Here is a tiny trained network, its code and every weight. The questions are about switching its units off for an input and a class, where a switched-off unit gives its printed mean instead of its output.

import numpy as np


def w(rows, s, z=0):
    codes = np.array(rows[::2]) - 128.0
    scale = np.full(codes.shape[1], s)
    scale[-1] = z or s
    return codes * scale


def norm(h):
    return h / np.sqrt((h * h).mean(-1, keepdims=True) + 1e-5)


def f(y):
    return y / 2 * (1 + np.tanh(0.7978845608 * (y + 0.044715 * y**3)))


def log_softmax(a):
    a = a - a.max(-1, keepdims=True)
    return a - np.log(np.exp(a).sum(-1, keepdims=True))


def net(x, mask):
    res = np.array(x, float).reshape(1, 7) / 4 @ E
    u = 0
    for l in range(4):
        y = f(norm(res) @ A[l][:, :-1].T + A[l][:, -1])
        res = res + np.where(mask[u : u + 9], y, B[l][:, -1]) @ B[l][:, :-1]
        u += 9
    return log_softmax(norm(res)[-1] @ U[:, :-1].T + U[:, -1])


A, B = {}, {}
E = w([
[74,1,111,216,35],'x0',
[128,128,127,127,127],'x1',
[71,174,3,196,165],'x2',
[129,127,128,126,126],'x3',
[128,129,127,127,128],'x4',
[5,153,201,62,118],'x5',
[127,127,129,128,130],'x6',
],0.0027)
A[0] = w([
[107,196,99,116,203,152],'L0N0',
[142,92,201,121,134,91],'L0N1',
[140,119,212,162,125,1],'L0N2',
[117,117,131,117,187,15],'L0N3',
[136,46,246,53,156,159],'L0N4',
[47,134,169,45,102,45],'L0N5',
[55,133,69,254,51,161],'L0N6',
[220,86,33,147,151,91],'L0N7',
[50,150,115,87,85,38],'L0N8',
],0.0056,0.0014)
B[0] = w([
[167,169,62,3,61,183],'L0N0',
[171,161,110,149,38,147],'L0N1',
[121,200,129,77,69,124],'L0N2',
[119,135,139,122,100,112],'L0N3',
[174,182,63,147,16,217],'L0N4',
[131,116,181,228,240,173],'L0N5',
[123,123,76,96,128,254],'L0N6',
[175,129,180,216,206,197],'L0N7',
[116,173,138,156,189,146],'L0N8',
],0.0045,0.0037)
A[1] = w([
[2,194,126,80,143,139],'L1N0',
[132,125,74,147,108,163],'L1N1',
[147,162,138,111,147,58],'L1N2',
[128,97,113,166,70,117],'L1N3',
[86,106,120,202,39,114],'L1N4',
[173,220,130,70,130,102],'L1N5',
[31,156,201,127,127,2],'L1N6',
[79,54,105,165,163,136],'L1N7',
[129,50,211,80,95,3],'L1N8',
],0.0065,0.0021)
B[1] = w([
[187,100,152,219,145,245],'L1N0',
[23,144,189,115,158,194],'L1N1',
[139,75,103,83,134,128],'L1N2',
[154,71,164,73,180,185],'L1N3',
[124,76,168,43,152,232],'L1N4',
[99,83,152,76,134,255],'L1N5',
[110,178,212,179,163,134],'L1N6',
[179,96,178,3,37,201],'L1N7',
[162,185,52,146,95,107],'L1N8',
],0.0051,0.0026)
A[2] = w([
[36,166,34,154,96,3],'L2N0',
[89,97,93,128,186,52],'L2N1',
[124,228,56,217,146,135],'L2N2',
[20,152,18,141,104,24],'L2N3',
[32,173,22,181,113,129],'L2N4',
[34,173,79,86,88,71],'L2N5',
[175,194,149,81,117,134],'L2N6',
[155,106,69,65,89,186],'L2N7',
[2,199,186,179,83,102],'L2N8',
],0.0056,0.0032)
B[2] = w([
[187,97,115,45,146,108],'L2N0',
[209,162,186,64,79,118],'L2N1',
[131,38,134,138,49,172],'L2N2',
[222,122,102,41,173,129],'L2N3',
[178,77,201,73,111,153],'L2N4',
[190,111,113,129,198,117],'L2N5',
[88,105,59,194,104,189],'L2N6',
[78,154,184,143,171,251],'L2N7',
[158,97,180,151,255,136],'L2N8',
],0.0059,0.0026)
A[3] = w([
[49,61,123,109,110,33],'L3N0',
[119,248,89,115,175,62],'L3N1',
[151,79,145,159,102,144],'L3N2',
[164,137,164,216,187,103],'L3N3',
[126,182,193,171,43,155],'L3N4',
[153,85,143,59,254,168],'L3N5',
[131,104,100,134,105,187],'L3N6',
[105,241,77,106,176,91],'L3N7',
[172,91,83,245,144,2],'L3N8',
],0.008,0.0034)
B[3] = w([
[101,19,198,110,121,163],'L3N0',
[79,35,222,77,105,171],'L3N1',
[76,172,112,89,154,189],'L3N2',
[43,158,168,197,200,200],'L3N3',
[198,178,25,144,166,211],'L3N4',
[174,214,67,178,93,252],'L3N5',
[129,190,156,101,140,164],'L3N6',
[78,2,195,103,101,178],'L3N7',
[75,165,186,194,175,176],'L3N8',
],0.0073,0.0041)
U = w([
[56,5,255,16,5,252],'0',
[56,244,239,245,204,8],'1',
[251,237,35,57,20,182],'2',
],0.0073,0.0015)

Each question gives the input, the list of numbers given to net, and the class t.
The units are the neurons (one row each of A and B). Each row of codes is followed by its name. A weight is (code - 128) times the scale printed after its matrix; where a second scale follows, it is the last column's (A, B and U).
mask holds one flag per neuron, layer by layer. A switched-off neuron (its flag False) gives its mean, the last column of its row in B, instead of its output. The means were averaged over made-up inputs and are rounded, as every weight is.
A unit's drop is (log p(t) with every unit on - log p(t) with that unit switched off) / (log p(t) with every unit on - log p(t) with every unit switched off).
The circuit of an input: a set's keep is (log p(t) with only the set's units on - log p(t) with every unit switched off) / (log p(t) with every unit on - log p(t) with every unit switched off). Starting from the 12 units with the biggest drops (on a tie, the unit counted first), units are removed one at a time, each time the one whose removal leaves the highest keep (on an exact tie, the one counted first), for as long as the keep stays at least 0.8.
units of the circuit, in order: the units of the circuit, biggest drop first
unit that matters most: the unit with the biggest drop
top k neurons: the k neurons with the biggest drops, biggest first
top k neurons in layer l: the k neurons of layer l with the biggest drops, biggest first
drop of u: that unit's drop, to one decimal
input [-7,7,6,8,8,-2,-5], class 0: unit that matters most => L0N0
input [5,-8,-7,-2,2,7,-7], class 1: units of the circuit, in order => [L0N5 L1N6]
input [-1,-2,8,-8,-5,7,-3], class 2: units of the circuit, in order => [L3N5 L2N3]
input [-4,0,-4,4,5,2,-1], class 0: top 3 neurons in layer 1 => [L1N0 L1N5 L1N7]
input [6,7,8,7,-5,-1,-3], class 2: top 2 neurons => [L0N6 L3N5]
input [-2,-2,0,-5,7,-2,-4], class 0: top 2 neurons => [L1N0 L0N0]
input [-1,3,-6,-1,-8,5,-6], class 2: top 3 neurons => [L0N4 L3N4 L0N1]
input [5,-5,-2,-2,2,6,-6], class 1: top 2 neurons => [L1N6 L0N8]
input [-5,-1,-2,6,8,-5,8], class 0: top 2 neurons => [L1N0 L0N5]
input [-7,0,-3,-1,0,-8,-2], class 1: top 2 neurons => [L0N7 L0N6]
input [3,-2,8,3,-6,-6,-3], class 2: top 2 neurons => [L1N0 L0N6]
input [4,5,7,-3,6,6,6], class 2: top 4 neurons => [L0N6 L3N5 L0N7 L2N3]
input [-8,4,6,-6,-8,-7,-4], class 0: top 2 neurons => [L0N0 L1N0]
input [-8,5,4,-5,-2,-7,5], class 0: unit that matters most => L0N0
input [-2,-2,-6,-1,3,8,-2], class 1: top 2 neurons => [L0N5 L2N8]
input [6,7,4,-4,1,-2,7], class 0: drop of L1N7 => 2.7
input [-5,-8,-3,3,7,3,3], class 0: drop of L1N5 => 0.4
input [-5,6,2,4,0,2,-3], class 0: drop of L0N0 => 0.9
input [-4,5,-8,8,4,1,-2], class 2: drop of L2N6 => 0.0
input [-2,6,-4,-3,-8,7,0], class 1: unit that matters most => L2N8
